[[153 126]
 [139 119]
 [136 128]
 [106 151]
 [121 125]
 [116 118]
 [132 121]]
->
[[126 153]
 [119 139]
 [128 136]
 [151 106]
 [125 121]
 [118 116]
 [121 132]]

[[126 112 110 138 121 145 135 104 131 136 152 100]
 [111 139 144 108 146 136 124 141 127 116 143 142]
 [117 118 157 141 139 110 104 140 121 157 150 109]
 [138 126 140 117 153 135 156 144 140 120 140 139]
 [100 121 124 126  99 156 119 136 146 116 134 106]
 [151 155 144 149 126 115 138 144 120 143 135 144]
 [122 140 118 123 143 123 120 145 116 143 137 111]
 [100 147 152 156 133 132 101 101 130 150 144 107]]
->
[[100 152 136 131 104 135 145 121 138 110 112 126]
 [142 143 116 127 141 124 136 146 108 144 139 111]
 [109 150 157 121 140 104 110 139 141 157 118 117]
 [139 140 120 140 144 156 135 153 117 140 126 138]
 [106 134 116 146 136 119 156  99 126 124 121 100]
 [144 135 143 120 144 138 115 126 149 144 155 151]
 [111 137 143 116 145 120 123 143 123 118 140 122]
 [107 144 150 130 101 101 132 133 156 152 147 100]]

[[116 137 146 144 125 118 130 118 105]
 [112 122 111 105 106 107 125 110 150]
 [131 122 124 148 129 121 119 106 141]
 [112 113 140 127 136 150 148 122 140]]
->
[[105 118 130 118 125 144 146 137 116]
 [150 110 125 107 106 105 111 122 112]
 [141 106 119 121 129 148 124 122 131]
 [140 122 148 150 136 127 140 113 112]]

[[125 130 121 118 128 123 123 128 122 134 127 124 116 129 127]
 [128 126 128 132 136 129 129 123 127 124 134 120 119 130 130]
 [130 120 114 127 124 138 121 131 118 126 118 120 132 128 135]
 [122 125 121 120 127 138 128 127 130 129 123 127 117 131 127]
 [127 137 121 125 148 127 154 129 113 127 122 109 131 118 137]
 [133 141 120 114 116 134 132 128 129 134 115 124 131 132 122]]
->
[[127 129 116 124 127 134 122 128 123 123 128 118 121 130 125]
 [130 130 119 120 134 124 127 123 129 129 136 132 128 126 128]
 [135 128 132 120 118 126 118 131 121 138 124 127 114 120 130]
 [127 131 117 127 123 129 130 127 128 138 127 120 121 125 122]
 [137 118 131 109 122 127 113 129 154 127 148 125 121 137 127]
 [122 132 131 124 115 134 129 128 132 134 116 114 120 141 133]]

[[117 119 134 139]
 [107 120 152 139]]
->
[[139 134 119 117]
 [139 152 120 107]]

[[102 117 139 113 103 132 140 137 126 120 114 141 126]
 [142 134 132 135 145 123 122 129 128 128 134 104 129]
 [117 121 125 124 116 133 130 126 128 126 124 148 128]
 [103 116 130 121 111 135 128 127 127 122 117 153 127]
 [125 128 134 119 120 129 139 133 126 126 122 126 128]]
->
[[126 141 114 120 126 137 140 132 103 113 139 117 102]
 [129 104 134 128 128 129 122 123 145 135 132 134 142]
 [128 148 124 126 128 126 130 133 116 124 125 121 117]
 [127 153 117 122 127 127 128 135 111 121 130 116 103]
 [128 126 122 126 126 133 139 129 120 119 134 128 125]]
